Here is a tiny trained network, its code and every weight. The questions are about switching its units off for an input and a class, where a switched-off unit gives its printed mean instead of its output.

import numpy as np


def w(rows, s, z=0):
    codes = np.array(rows[::2]) - 128.0
    scale = np.full(codes.shape[1], s)
    scale[-1] = z or s
    return codes * scale


def norm(h):
    return h / np.sqrt((h * h).mean(-1, keepdims=True) + 1e-5)


def f(y):
    return y / 2 * (1 + np.tanh(0.7978845608 * (y + 0.044715 * y**3)))


def log_softmax(a):
    a = a - a.max(-1, keepdims=True)
    return a - np.log(np.exp(a).sum(-1, keepdims=True))


def net(x, mask):
    res = np.array(x, float).reshape(1, 8) / 4 @ E
    u = 0
    for l in range(3):
        y = f(norm(res) @ A[l][:, :-1].T + A[l][:, -1])
        res = res + np.where(mask[u : u + 9], y, B[l][:, -1]) @ B[l][:, :-1]
        u += 9
    return log_softmax(norm(res)[-1] @ U[:, :-1].T + U[:, -1])


A, B = {}, {}
E = w([
[127,131,131,125,128,129,126],'x0',
[118,86,123,109,247,133,115],'x1',
[128,129,132,128,128,129,126],'x2',
[153,36,149,51,91,100,80],'x3',
[127,130,130,125,128,128,129],'x4',
[42,111,118,138,111,82,112],'x5',
[129,128,129,130,129,128,124],'x6',
[128,127,125,128,128,127,129],'x7',
],0.013)
A[0] = w([
[25,90,135,142,122,95,136,151],'L0N0',
[112,122,115,142,254,100,155,144],'L0N1',
[142,94,135,194,132,61,132,34],'L0N2',
[134,159,117,94,196,206,109,73],'L0N3',
[199,100,112,60,34,87,80,66],'L0N4',
[101,230,126,122,87,128,114,18],'L0N5',
[118,55,189,132,119,145,161,51],'L0N6',
[138,113,155,88,134,80,127,57],'L0N7',
[124,37,156,60,215,132,99,3],'L0N8',
],0.0091,0.0041)
B[0] = w([
[82,111,171,171,125,57,86,209],'L0N0',
[125,119,175,158,220,173,175,245],'L0N1',
[152,136,151,145,109,66,125,113],'L0N2',
[132,67,159,204,175,96,200,168],'L0N3',
[138,58,236,168,104,203,195,253],'L0N4',
[129,88,42,121,128,110,153,161],'L0N5',
[135,114,75,121,130,154,121,131],'L0N6',
[180,86,61,174,124,168,22,138],'L0N7',
[136,216,2,59,97,108,77,223],'L0N8',
],0.0079,0.0063)
A[1] = w([
[93,150,158,131,195,144,121,5],'L1N0',
[254,157,102,112,130,216,154,252],'L1N1',
[140,181,98,74,48,138,107,206],'L1N2',
[109,67,126,50,180,133,115,62],'L1N3',
[143,81,123,120,67,124,117,54],'L1N4',
[114,201,68,126,159,140,134,81],'L1N5',
[92,155,163,126,115,163,175,54],'L1N6',
[177,153,72,107,120,129,153,60],'L1N7',
[92,179,132,208,87,143,206,189],'L1N8',
],0.013,0.0035)
B[1] = w([
[92,142,148,112,163,107,203,161],'L1N0',
[235,80,226,68,139,76,97,249],'L1N1',
[96,57,127,188,247,113,172,175],'L1N2',
[194,198,110,164,91,91,2,167],'L1N3',
[53,152,130,138,133,189,147,166],'L1N4',
[103,17,204,134,67,178,126,165],'L1N5',
[136,35,128,108,125,166,33,148],'L1N6',
[165,122,149,97,206,32,109,144],'L1N7',
[180,149,82,77,138,56,32,230],'L1N8',
],0.0087,0.012)
A[2] = w([
[132,92,174,94,79,130,143,108],'L2N0',
[7,88,147,199,27,200,148,2],'L2N1',
[137,94,173,110,197,186,200,139],'L2N2',
[212,180,112,199,133,144,184,135],'L2N3',
[66,115,39,153,120,131,65,173],'L2N4',
[174,97,173,119,70,185,181,133],'L2N5',
[33,153,92,154,170,177,174,84],'L2N6',
[192,96,182,131,144,203,231,58],'L2N7',
[171,168,114,146,74,49,108,163],'L2N8',
],0.012,0.005)
B[2] = w([
[80,140,147,137,123,129,156,208],'L2N0',
[124,123,182,17,248,180,130,195],'L2N1',
[130,181,81,146,87,127,142,254],'L2N2',
[110,100,102,47,150,171,148,149],'L2N3',
[108,194,73,165,61,160,149,238],'L2N4',
[95,131,122,179,93,75,127,231],'L2N5',
[95,69,227,157,62,69,125,171],'L2N6',
[120,158,16,142,74,177,186,241],'L2N7',
[141,103,128,82,161,195,97,232],'L2N8',
],0.015,0.0059)
U = w([
[217,77,155,71,177,121,58,219],'0',
[72,190,45,136,96,147,37,217],'1',
[173,179,67,157,176,149,235,79],'2',
[30,157,169,220,146,64,157,3],'3',
[141,77,183,141,3,150,198,81],'4',
[26,115,210,47,139,191,126,53],'5',
],0.022,0.0024)

Each question gives the input, the list of numbers given to net, and the class t.
The units are the neurons (one row each of A and B). Each row of codes is followed by its name. A weight is (code - 128) times the scale printed after its matrix; where a second scale follows, it is the last column's (A, B and U).
mask holds one flag per neuron, layer by layer. A switched-off neuron (its flag False) gives its mean, the last column of its row in B, instead of its output. The means were averaged over made-up inputs and are rounded, as every weight is.
A unit's drop is (log p(t) with every unit on - log p(t) with that unit switched off) / (log p(t) with every unit on - log p(t) with every unit switched off).
The circuit of an input: a set's keep is (log p(t) with only the set's units on - log p(t) with every unit switched off) / (log p(t) with every unit on - log p(t) with every unit switched off). Starting from the 12 units with the biggest drops (on a tie, the unit counted first), units are removed one at a time, each time the one whose removal leaves the highest keep (on an exact tie, the one counted first), for as long as the keep stays at least 0.8.
units of the circuit, in order: the units of the circuit, biggest drop first
most important unit: the unit with the biggest drop
top k neurons in layer l: the k neurons of layer l with the biggest drops, biggest first
drop when u is switched off: that unit's drop, to one decimal
input [-1,-2,-2,4,-3,0,-8,0], class 4: units of the circuit, in order	(L0N4)
input [0,7,-8,-3,6,3,-3,-4], class 3: units of the circuit, in order	(L2N6, L1N1)
input [3,-7,-3,1,-3,4,-8,1], class 5: units of the circuit, in order	(L2N1, L1N1)
input [-7,-6,1,4,5,1,1,5], class 5: units of the circuit, in order	(L2N1, L1N1, L1N4)
input [5,7,-5,0,-1,8,-2,-7], class 3: top 3 neurons in layer 1	(L1N8, L1N0, L1N1)
input [-6,-4,3,2,-7,1,6,1], class 5: units of the circuit, in order	(L1N1, L2N1, L1N4)
input [-6,7,1,-5,-5,3,-1,5], class 3: units of the circuit, in order	(L2N6, L1N1)
input [-5,-6,-1,1,2,1,-7,-6], class 5: top 2 neurons in layer 0	(L0N4, L0N8)
input [8,1,-2,0,-3,-8,4,-1], class 2: top 2 neurons in layer 0	(L0N3, L0N8)
input [-5,0,-4,7,-6,-1,8,0], class 4: top 2 neurons in layer 1	(L1N8, L1N4)
input [0,6,4,-1,0,0,-6,3], class 2: top 2 neurons in layer 0	(L0N1, L0N0)
input [-7,7,8,0,1,-3,-5,2], class 2: top 2 neurons in layer 0	(L0N1, L0N3)
input [-3,0,-4,4,-8,-6,8,8], class 4: drop when L2N4 is switched off	0.0
input [4,-2,-2,-8,4,6,7,8], class 1: most important unit	L1N8
input [8,-3,3,-5,-5,6,6,-4], class 1: drop when L1N8 is switched off	0.2
input [-7,7,7,8,-1,2,-8,6], class 1: drop when L1N1 is switched off	0.3
input [8,-4,7,-8,2,-7,-2,5], class 0: drop when L1N8 is switched off	0.2
input [5,0,-1,-5,-2,-6,-7,1], class 0: top 2 neurons in layer 1	(L1N8, L1N1)
input [-1,-8,-5,-3,1,4,2,0], class 1: top 2 neurons in layer 1	(L1N8, L1N1)
input [-5,-1,8,5,-4,8,3,-5], class 5: top neuron in layer 1	(L1N8)
input [-5,-1,-1,-6,-7,6,-6,6], class 1: top 2 neurons in layer 1	(L1N8, L1N1)
